Here is a tiny trained network, its code and every weight. The questions are about switching its units off for an input and a class, where a switched-off unit gives its printed mean instead of its output.

import numpy as np


def w(rows, s, z=0):
    codes = np.array(rows[::2]) - 128.0
    scale = np.full(codes.shape[1], s)
    scale[-1] = z or s
    return codes * scale


def norm(h):
    return h / np.sqrt((h * h).mean(-1, keepdims=True) + 1e-5)


def f(y):
    return np.maximum(y, 0)


def log_softmax(a):
    a = a - a.max(-1, keepdims=True)
    return a - np.log(np.exp(a).sum(-1, keepdims=True))


def net(x, mask):
    res = np.array(x, float).reshape(1, 4) / 4 @ E
    u = 0
    for l in range(4):
        y = f(norm(res) @ A[l][:, :-1].T + A[l][:, -1])
        res = res + np.where(mask[u : u + 8], y, B[l][:, -1]) @ B[l][:, :-1]
        u += 8
    return log_softmax(norm(res)[-1] @ U[:, :-1].T + U[:, -1])


A, B = {}, {}
E = w([
[148,117,201,138,147,236,135,56,150],'x0',
[65,79,111,77,79,130,168,95,82],'x1',
[160,117,253,43,99,81,169,180,155],'x2',
[81,252,186,148,102,111,87,70,77],'x3',
],0.0048)
A[0] = w([
[103,128,106,125,132,51,79,183,151,7],'0.n0',
[142,26,114,132,148,82,111,153,158,104],'0.n1',
[187,115,138,104,137,207,101,87,101,2],'0.n2',
[165,119,2,167,162,142,93,96,101,128],'0.n3',
[170,179,142,166,181,132,80,211,179,59],'0.n4',
[129,154,170,119,154,197,170,98,156,110],'0.n5',
[148,140,170,46,115,114,141,209,162,166],'0.n6',
[171,157,151,152,209,158,103,149,146,38],'0.n7',
],0.0062,0.0035)
B[0] = w([
[109,153,101,178,90,91,206,142,241,174],'0.n0',
[161,169,188,190,175,111,167,84,60,203],'0.n1',
[106,88,181,127,34,140,90,146,225,152],'0.n2',
[142,185,132,73,129,228,117,187,129,255],'0.n3',
[160,96,54,69,135,68,115,41,113,198],'0.n4',
[94,138,89,171,63,102,165,187,187,183],'0.n5',
[136,188,106,109,126,253,70,163,126,236],'0.n6',
[179,119,83,83,105,62,82,58,172,166],'0.n7',
],0.0054,0.005)
A[1] = w([
[188,32,84,113,148,182,199,127,237,67],'1.n0',
[106,186,173,162,113,75,101,87,89,46],'1.n1',
[78,197,196,147,162,91,137,147,105,22],'1.n2',
[154,221,36,121,104,193,115,137,159,223],'1.n3',
[15,38,103,8,77,172,178,70,61,70],'1.n4',
[93,48,162,177,83,129,116,64,194,54],'1.n5',
[90,128,59,170,119,3,152,181,137,35],'1.n6',
[116,186,118,177,131,73,185,177,98,3],'1.n7',
],0.0044,0.0021)
B[1] = w([
[126,132,176,214,146,90,119,150,20,178],'1.n0',
[127,55,138,222,177,67,103,153,117,159],'1.n1',
[154,118,170,151,190,169,134,118,90,149],'1.n2',
[32,96,115,94,65,114,124,85,80,255],'1.n3',
[254,190,23,121,202,34,3,45,216,176],'1.n4',
[71,177,179,159,25,102,214,163,220,142],'1.n5',
[146,126,113,129,26,150,131,178,201,158],'1.n6',
[96,141,129,143,73,81,190,139,131,147],'1.n7',
],0.0048,0.0069)
A[2] = w([
[151,12,79,139,194,156,136,203,76,51],'2.n0',
[149,85,147,164,204,100,151,129,137,29],'2.n1',
[37,160,185,181,113,74,52,78,119,112],'2.n2',
[186,72,101,131,149,136,109,109,162,50],'2.n3',
[104,1,127,171,209,103,139,181,130,22],'2.n4',
[207,182,107,148,153,212,165,137,95,132],'2.n5',
[93,145,99,118,73,61,191,189,144,1],'2.n6',
[127,100,131,115,160,108,144,63,176,113],'2.n7',
],0.0049,0.0022)
B[2] = w([
[124,158,226,203,126,82,47,113,28,179],'2.n0',
[107,212,66,160,99,141,125,133,87,135],'2.n1',
[205,2,111,132,201,129,229,170,7,254],'2.n2',
[150,100,97,131,141,59,129,103,89,150],'2.n3',
[113,175,224,197,179,72,124,163,70,141],'2.n4',
[54,171,160,77,81,82,114,85,76,189],'2.n5',
[127,121,92,136,47,88,158,218,152,188],'2.n6',
[111,116,78,98,125,71,106,150,181,145],'2.n7',
],0.0043,0.0042)
A[3] = w([
[122,144,98,35,121,81,165,65,103,138],'3.n0',
[111,125,184,210,211,72,156,104,60,31],'3.n1',
[118,134,89,72,145,173,142,141,80,229],'3.n2',
[179,147,94,110,188,47,86,58,181,85],'3.n3',
[124,62,207,192,149,188,140,23,217,39],'3.n4',
[99,110,115,141,49,106,192,154,169,38],'3.n5',
[76,130,174,89,41,96,112,65,87,250],'3.n6',
[167,150,213,3,143,80,163,183,165,159],'3.n7',
],0.0063,0.0016)
B[3] = w([
[152,114,180,137,144,111,105,129,167,212],'3.n0',
[207,61,180,190,145,140,137,192,52,224],'3.n1',
[116,129,197,110,115,148,141,126,164,210],'3.n2',
[214,78,117,89,163,85,127,13,193,212],'3.n3',
[96,191,4,134,59,2,155,225,149,183],'3.n4',
[135,134,199,139,151,131,170,128,189,193],'3.n5',
[195,102,147,121,143,108,150,179,147,255],'3.n6',
[51,130,26,156,134,175,74,61,74,224],'3.n7',
],0.0081,0.0048)
U = w([
[98,162,88,149,54,74,166,198,176,171],'0',
[187,97,179,183,145,123,124,148,42,184],'1',
[183,114,87,100,142,85,80,26,163,164],'2',
[40,165,118,80,108,252,65,106,94,150],'3',
[160,93,244,86,127,145,172,133,191,163],'4',
[74,116,145,139,189,154,160,105,158,16],'5',
[77,117,140,126,186,147,163,105,149,2],'6',
[83,118,134,126,195,159,181,103,150,8],'7',
],0.015,0.0053)

Each question gives the input, the list of numbers given to net, and the class t.
The units are the neurons (one row each of A and B). Each row of codes is followed by its name. A weight is (code - 128) times the scale printed after its matrix; where a second scale follows, it is the last column's (A, B and U).
mask holds one flag per neuron, layer by layer. A switched-off neuron (its flag False) gives its mean, the last column of its row in B, instead of its output. The means were averaged over made-up inputs and are rounded, as every weight is.
A unit's drop is (log p(t) with every unit on - log p(t) with that unit switched off) / (log p(t) with every unit on - log p(t) with every unit switched off).
The circuit of an input: a set's keep is (log p(t) with only the set's units on - log p(t) with every unit switched off) / (log p(t) with every unit on - log p(t) with every unit switched off). Starting from the 12 units with the biggest drops (on a tie, the unit counted first), units are removed one at a time, each time the one whose removal leaves the highest keep (on an exact tie, the one counted first), for as long as the keep stays at least 0.8.
circuit, biggest first: the units of the circuit, biggest drop first
unit that matters most: the unit with the biggest drop
k most important neurons: the k neurons with the biggest drops, biggest first
k most important neurons of layer l: the k neurons of layer l with the biggest drops, biggest first
drop of u: that unit's drop, to one decimal
input [8,3,-6,-2], class 0: circuit, biggest first	3.n4
input [-7,3,-8,1], class 3: 3 most important neurons	0.n3, 3.n4, 0.n5
input [-7,-1,-4,-8], class 1: circuit, biggest first	2.n0, 0.n1
input [-4,-6,8,-6], class 3: circuit, biggest first	0.n6, 3.n7
input [8,8,8,-2], class 0: 3 most important neurons	3.n4, 0.n3, 0.n4
input [6,-7,8,3], class 3: 3 most important neurons	3.n7, 0.n6, 1.n4
input [-6,6,8,1], class 3: 2 most important neurons of layer 0	0.n6, 0.n4
input [8,-7,8,1], class 0: 4 most important neurons	3.n4, 0.n3, 0.n5, 1.n4
input [2,4,4,5], class 1: 2 most important neurons	0.n3, 0.n4
input [4,8,6,-4], class 2: 2 most important neurons	1.n4, 0.n3
input [-7,4,2,8], class 1: 2 most important neurons	2.n2, 1.n1
input [0,3,2,-4], class 1: 2 most important neurons	0.n3, 2.n0
input [5,7,-2,-8], class 1: 3 most important neurons	1.n0, 3.n1, 0.n4
input [-6,-4,-6,7], class 1: 2 most important neurons	2.n2, 0.n6
input [-5,-5,-6,7], class 1: 2 most important neurons	0.n6, 2.n2
input [-1,-8,8,-3], class 2: unit that matters most	0.n4
input [6,6,2,3], class 0: circuit, biggest first	3.n4, 0.n2
input [7,3,5,-8], class 1: circuit, biggest first	1.n0, 2.n0
input [2,0,8,-7], class 3: 4 most important neurons	0.n6, 3.n7, 1.n1, 2.n2
input [-2,3,-5,-6], class 1: 3 most important neurons	2.n0, 0.n6, 0.n1
input [3,-6,-2,-5], class 2: unit that matters most	0.n7
input [1,4,8,-2], class 3: 2 most important neurons	3.n7, 0.n6
input [-1,3,5,-2], class 3: 2 most important neurons	0.n6, 3.n7
input [2,-5,1,-3], class 2: 2 most important neurons of layer 0	0.n7, 0.n4
input [-5,1,-6,-2], class 3: 2 most important neurons of layer 0	0.n3, 0.n5
input [4,8,2,-7], class 2: 2 most important neurons of layer 0	0.n3, 0.n0
input [6,1,-1,-5], class 0: unit that matters most	0.n2
input [3,7,-3,4], class 2: drop of 2.n5	0.0
input [8,5,5,1], class 0: drop of 3.n4	0.2
input [7,1,2,-5], class 0: drop of 3.n4	0.4
